Below is a small trained network, with its code and all its weights. Each question gives an input and a class and asks what happens when units are switched off, that is, made to give their printed mean instead of their output.

import numpy as np


def w(rows, s, z=0):
    codes = np.array(rows[::2]) - 128.0
    scale = np.full(codes.shape[1], s)
    scale[-1] = z or s
    return codes * scale


def norm(h):
    return h / np.sqrt((h * h).mean(-1, keepdims=True) + 1e-5)


def f(y):
    return np.maximum(y, 0)


def log_softmax(a):
    a = a - a.max(-1, keepdims=True)
    return a - np.log(np.exp(a).sum(-1, keepdims=True))


def net(x, mask):
    res = np.array(x, float).reshape(1, 8) / 4 @ E
    u = 0
    for l in range(2):
        y = f(norm(res) @ A[l][:, :-1].T + A[l][:, -1])
        res = res + np.where(mask[u : u + 9], y, B[l][:, -1]) @ B[l][:, :-1]
        u += 9
    return log_softmax(norm(res)[-1] @ U[:, :-1].T + U[:, -1])


A, B = {}, {}
E = w([
[130,128,129,129,127,127,128],'x0',
[125,130,129,126,126,126,127],'x1',
[127,128,127,127,130,134,126],'x2',
[134,126,127,133,130,124,130],'x3',
[48,99,137,172,139,169,224],'x4',
[130,128,128,129,122,126,131],'x5',
[119,106,3,76,122,90,162],'x6',
[101,11,151,103,88,111,93],'x7',
],0.019)
A[0] = w([
[25,142,188,193,146,163,251,92],'L0N1',
[116,25,174,121,133,147,75,20],'L0N2',
[112,26,54,87,105,105,109,1],'L0N3',
[28,95,129,163,130,149,233,191],'L0N4',
[116,153,7,105,116,103,168,3],'L0N5',
[109,42,219,126,78,79,119,39],'L0N6',
[118,24,101,102,104,109,112,3],'L0N7',
[94,48,88,166,142,136,221,64],'L0N8',
[159,182,199,172,119,131,137,184],'L0N9',
],0.023,0.0051)
B[0] = w([
[87,99,4,101,167,196,171,250],'L0N1',
[194,170,108,138,105,145,176,212],'L0N2',
[87,64,82,138,176,93,128,237],'L0N3',
[103,94,254,102,100,168,138,253],'L0N4',
[202,160,129,176,105,168,168,217],'L0N5',
[192,135,149,149,97,153,164,222],'L0N6',
[82,88,89,108,133,110,109,216],'L0N7',
[99,157,207,107,142,120,45,226],'L0N8',
[63,135,149,130,145,65,83,202],'L0N9',
],0.035,0.02)
A[1] = w([
[93,212,107,130,133,41,47,73],'L1N1',
[95,197,173,109,120,123,82,72],'L1N2',
[155,149,143,149,94,122,140,101],'L1N3',
[165,170,182,83,109,247,147,110],'L1N4',
[190,118,136,138,97,194,201,3],'L1N5',
[139,154,119,132,99,107,135,78],'L1N6',
[47,113,187,121,120,88,135,73],'L1N7',
[252,182,105,215,106,123,154,104],'L1N8',
[218,171,93,113,84,68,105,93],'L1N9',
],0.031,0.0039)
B[1] = w([
[173,150,161,188,133,216,175,194],'L1N1',
[153,157,81,129,88,99,187,168],'L1N2',
[113,74,129,115,152,175,141,163],'L1N3',
[225,190,58,235,123,11,137,244],'L1N4',
[113,225,174,169,153,178,94,228],'L1N5',
[138,118,113,103,121,136,106,146],'L1N6',
[204,166,123,85,78,62,87,201],'L1N7',
[122,40,199,25,72,131,119,253],'L1N8',
[3,129,186,110,179,50,42,192],'L1N9',
],0.033,0.024)
U = w([
[176,204,130,201,138,158,161,45],'0',
[134,79,189,90,116,97,84,77],'1',
[60,87,2,118,197,123,134,249],'2',
],0.018,0.0018)

Each question gives the input, the list of numbers given to net, and the class t.
The units are the neurons (one row each of A and B). Each row of codes is followed by its name. A weight is (code - 128) times the scale printed after its matrix; where a second scale follows, it is the last column's (A, B and U).
mask holds one flag per neuron, layer by layer. A switched-off neuron (its flag False) gives its mean, the last column of its row in B, instead of its output. The means were averaged over made-up inputs and are rounded, as every weight is.
A unit's drop is (log p(t) with every unit on - log p(t) with that unit switched off) / (log p(t) with every unit on - log p(t) with every unit switched off).
top k neurons: the k neurons with the biggest drops, biggest first
top k neurons in layer l: the k neurons of layer l with the biggest drops, biggest first
drop of u: that unit's drop, to one decimal
input [-7,1,7,-8,0,6,4,1], class 2: top 2 neurons in layer 0 : (L0N3 L0N4)
input [7,-8,3,0,-1,1,2,-6], class 1: top 3 neurons : (L0N4 L1N8 L0N1)
input [-1,4,2,3,3,2,-6,-2], class 2: top neuron : (L0N1)
input [-2,0,0,-1,-8,3,2,4], class 2: top 2 neurons in layer 0 : (L0N4 L0N5)
input [-4,5,8,-1,8,-1,-1,5], class 0: top 3 neurons : (L0N4 L1N4 L1N8)
input [-5,-3,8,-7,4,-6,1,0], class 0: top 4 neurons in layer 0 : (L0N4 L0N3 L0N7 L0N1)
input [1,1,-1,2,-2,5,0,-2], class 0: top 2 neurons : (L0N6 L0N2)
input [-7,-3,-4,-1,-1,1,6,-7], class 1: top 2 neurons in layer 0 : (L0N1 L0N4)
input [-2,-3,-2,3,-7,1,0,-4], class 0: top 4 neurons : (L0N6 L0N5 L0N2 L1N1)
input [6,-4,0,-6,-6,5,5,-8], class 1: top 3 neurons : (L1N8 L0N4 L0N1)
input [-8,-1,-2,-5,8,-5,0,6], class 0: top 2 neurons in layer 0 : (L0N6 L0N4)
input [3,6,-4,-5,-6,-6,0,-1], class 0: drop of L1N1 : 1.5
input [-8,6,-8,-3,4,1,-4,-3], class 2: drop of L0N1 : 0.6
input [3,-1,4,-4,4,-4,-7,0], class 2: top neuron in layer 0 : (L0N1)
input [0,2,2,2,2,-7,-3,-5], class 2: drop of L0N1 : 0.5
